Each cloud of rows lies close to a flat space through zero, with a little noise off it. After each cloud: how many dimensions does that space have?

A, 7 rows:
6, -225, -1, 232, 585, 114, -147, 128
65, 157, 17, -168, -230, -52, 192, -48
-8, 10, -6, -16, -33, 6, 6, 0
-3, -22, -3, 22, 88, 13, -14, 10
33, 201, 4, -230, -425, -90, 199, -105
234, 71, 58, -112, 375, 40, 329, 87
-38, -249, -10, 265, 536, 110, -216, 129
 -> 2

Z:
-2, -13, -37, 8, 52, -26, 11, -21
-32, -52, -180, -66, 292, 82, 23, -132
23, 68, 172, 67, -279, -43, -33, 114
19, 22, 82, 32, -137, -43, 0, 75
-17, -23, -114, -61, 203, 52, 17, -84
-91, -169, -558, -220, 893, 200, 79, -402
24, 27, 58, 8, -135, -32, -35, 58
 -> 1

31, -119, 31, -172, -121, 119, -201, 19
-82, 350, -113, 583, 352, -346, 598, -50
12, -58, 30, -102, -62, 40, -115, 14
-7, 5, 11, 4, -5, -14, -12, 0
-31, 85, -37, 146, 84, -89, 151, -12
 -> 1

U (7 x 8):
-66, 205, 340, 277, -91, -220, -23, 188
57, 120, 188, 155, -67, -123, 41, 200
-8, -19, -30, -7, -25, 3, -40, 4
-223, 45, 25, 135, -59, -177, -204, -172
52, 65, 163, 68, -31, -50, 74, 188
194, 199, 398, 261, -68, -128, 244, 560
277, 40, 154, -44, 61, 132, 287, 432
 -> 2

T:
-459, 118, -241, -227, 12, 10, -69, -163
298, -344, 173, 132, -75, -21, 87, 264
215, -172, 241, 53, 180, 202, -89, 277
258, -219, 77, 139, -160, -118, 137, 108
73, 95, -126, 142, -313, -299, 200, -198
227, -153, 184, 82, 76, 89, -13, 210
-171, -192, -125, -78, -157, -81, 87, 30
 -> 3

P (7 x 8):
109, 275, -52, -132, 153, 163, 110, 260
23, 35, 63, 177, -99, -2, 50, -114
10, -82, -428, -324, 265, -242, 156, -21
-95, -352, -274, -74, 54, -385, 26, -280
54, 139, -29, -47, 58, 91, 69, 124
232, 446, 33, 168, -38, 322, 277, 106
-68, -113, 105, 144, -136, -60, -61, -158
 -> 3

J (7 x 8):
-76, -71, -154, -60, -407, 75, 339, -134
-46, -94, -120, -29, -373, 62, 313, -125
-48, -74, -73, -9, -185, 43, 110, -79
-92, -149, -196, -55, -524, 38, 421, -137
-6, -11, -10, -23, -45, 28, 65, 14
-51, -103, -192, 1, -552, 61, 442, -140
-18, 2, -22, 4, -60, 18, 14, -29
 -> 1

38, 307, -235, -135, 152, -328, 279, 93
-64, -376, 322, 185, -177, 463, -385, -151
56, 303, -269, -113, 154, -325, 272, 126
-3, 33, -45, 6, 19, -120, 94, 23
-11, 42, -17, -17, 41, -69, 73, 8
12, 45, -34, -10, 23, -62, 66, 24
15, 241, -207, -95, 133, -275, 260, 114
 -> 1

Y:
-86, -128, -187, 338, -31, -119, -230, -329
-51, -31, -40, 209, 28, -39, -67, -53
-15, -7, -42, -589, -128, -27, 163, -102
60, 128, 150, -386, -27, 112, 186, 197
-126, -208, -287, 292, -100, -180, -306, -498
17, -2, -30, 222, 62, -33, -53, 33
67, 27, 92, 105, 97, 41, 37, 167
 -> 2

-261, 210, 106, 237, -17, 162, -722, -44
-161, 133, -59, 211, 6, 246, -507, -96
55, 387, 141, -22, -110, 314, 109, -120
11, 264, 245, -77, -71, 77, 26, -10
-67, -57, -46, 79, 29, -12, -178, 14
-35, -36, 69, -22, 22, -131, -70, 66
55, 90, -130, 62, -20, 262, 118, -142
 -> 3

338, -8, 115, 292, 449, 287, 199, -98
-343, 21, -108, -283, -426, -318, -203, 96
69, 2, 14, 63, 81, 49, 44, -23
-277, 3, -88, -231, -351, -248, -120, 81
13, 4, 3, -15, -9, 3, 6, -5
162, -3, 59, 133, 205, 134, 85, -34
228, 19, 80, 200, 304, 214, 117, -58
 -> 1

-50, -2, -40, -62, 9, 10, -16, 133
-16, -4, -18, -10, 10, -2, 6, 94
37, -33, 19, 228, 54, 108, 158, 55
-12, -133, -111, 504, 210, 336, 483, 657
2, 62, 38, -214, -100, -131, -199, -249
-27, -27, -40, 23, 42, 50, 59, 212
-94, 66, -36, -454, -115, -179, -288, 16
 -> 2

H (7 x 8):
159, -109, 121, 38, -83, 11, 91, -81
150, -118, 124, 29, -74, 14, 82, -100
65, -65, 73, 3, -50, 15, 52, -51
-355, 277, -307, -83, 222, -11, -187, 263
32, -25, 35, -12, -19, 10, 24, -21
558, -458, 497, 143, -334, 89, 293, -379
101, -103, 119, 16, -64, 22, 68, -95
 -> 1

34, 5, 25, 102, 54, -159, -118, -82
65, 11, 66, 228, 136, -353, -249, -179
-88, -12, -86, -300, -166, 444, 330, 222
-45, -7, -54, -174, -108, 296, 208, 142
55, 9, 46, 151, 87, -241, -180, -112
15, -3, 25, 38, 30, -73, -65, -49
-103, -8, -100, -327, -189, 508, 371, 258
 -> 1

V (7 x 8):
-236, 157, -65, -475, -70, -529, 77, -49
-108, 87, -85, -192, 28, -347, 61, 23
-33, 21, 20, -97, -63, -59, -2, -24
186, -95, -121, 319, 250, -48, -15, 78
225, -91, -276, 371, 377, -257, -42, 132
120, -90, 13, 285, 82, 198, -71, 52
95, -69, 22, 241, 99, 196, -43, 29
 -> 2

-123, -23, -377, 201, -120, -28, -83, 102
-81, -45, 87, -19, 8, 56, -56, -5
-69, -84, 551, -273, 94, 190, -137, -112
-215, -157, 417, -179, 42, 254, -257, -45
162, 160, -564, 260, -105, -215, 225, 90
61, 64, -227, 100, -19, -88, 75, 23
10, 3, -198, 95, -44, -56, 39, 31
 -> 2

W:
-78, 47, 69, -61, -131, -74, -69, -8
0, 13, 3, -12, -20, 6, 1, -6
321, -192, -245, 229, 551, 343, 286, 21
-189, 128, 149, -123, -330, -206, -175, -12
257, -172, -211, 196, 459, 280, 234, 15
147, -94, -117, 104, 269, 175, 131, 11
-80, 41, 63, -57, -153, -101, -74, -5
 -> 1

N:
-21, -217, 61, 284, -210, 318, -18, -180
52, -141, -180, 17, 88, -98, -363, 28
-274, 146, 361, 226, 101, 399, 274, -269
25, 213, -34, -282, -61, -138, 349, 155
118, -44, 375, 127, 191, -248, 63, 214
-31, 36, 161, 26, 119, 64, 68, -10
3, -33, -17, 24, 93, -16, -190, 6
 -> 4

-40, -20, 99, 434, 353, 60, 166, 59
-79, 135, -159, 327, 351, 144, 225, 118
-9, -67, -369, -93, -164, -193, 53, -35
106, -140, 416, -37, -101, -127, -152, -50
-60, 260, -151, 183, 313, 220, 159, 187
-112, 46, -121, 268, 285, 206, 131, -19
-10, 76, -18, 85, 131, 74, 66, 86
 -> 4

297, -430, 572, -315, -426, 155, -1, -106
127, 34, -145, 130, 210, 132, -251, 308
-202, 202, -197, 78, 91, -159, 133, -112
58, -150, 237, -142, -205, 6, 89, -132
130, -103, 91, -36, -35, 102, -110, 93
147, -68, 2, 29, 72, 142, -185, 200
25, 63, -120, 87, 139, 54, -106, 133
 -> 2

178, -295, -171, 83, -85, -97, 55, -46
106, 252, 305, 548, -122, -167, -205, 321
166, -156, -84, 131, 22, 47, -51, 60
115, -132, -35, 183, 105, -52, -36, 123
-217, 122, 81, 4, 69, -260, 84, -28
254, -367, -277, -80, -228, 123, 31, -151
72, -30, -112, -216, 249, 395, -70, 27
 -> 4

K (7 x 8):
38, 3, 41, -9, -4, -2, -15, -15
-346, -40, -481, 70, 12, -56, 112, 52
-308, -28, -422, 65, 2, -44, 103, 48
-454, -30, -629, 78, 14, -60, 162, 63
42, -2, 61, -16, -8, 7, -10, -2
6, 2, -10, -1, 2, 0, -9, 4
-399, -45, -553, 83, 10, -53, 149, 66
 -> 1

S (7 x 8):
-67, -314, 102, 266, -18, -295, 31, 152
-65, -314, 106, 268, 7, -232, 37, 190
-72, -257, 39, 180, -40, -276, -2, 83
-102, -348, 189, 319, 24, -213, 79, 266
83, 257, -169, -284, -47, 110, -37, -253
-87, -270, 248, 343, 98, 4, 78, 324
15, 108, -18, -77, 17, 89, 11, -40
 -> 2

C, 7 rows:
-137, -202, 198, 140, 127, 135, -99, 301
-198, -161, 180, 52, 25, 31, -78, 222
59, 29, 232, 120, 66, 272, 53, 236
207, -72, -639, 51, 292, 35, -225, -122
-209, -147, 101, 43, -59, -23, -54, 135
-104, 127, 283, 165, -234, 253, 67, 209
211, 197, 216, -83, -44, 74, 195, -85
 -> 4

-28, -59, 68, 383, -89, -181, 184, -59
13, 64, -461, -242, 411, -66, -190, 57
-147, 7, -243, -126, 107, -6, -145, -39
-62, -47, -231, 166, 194, -217, 5, -62
-298, 54, -329, -354, -60, 94, -400, -42
-65, 34, -13, -118, -3, 102, -77, -26
 -> 3
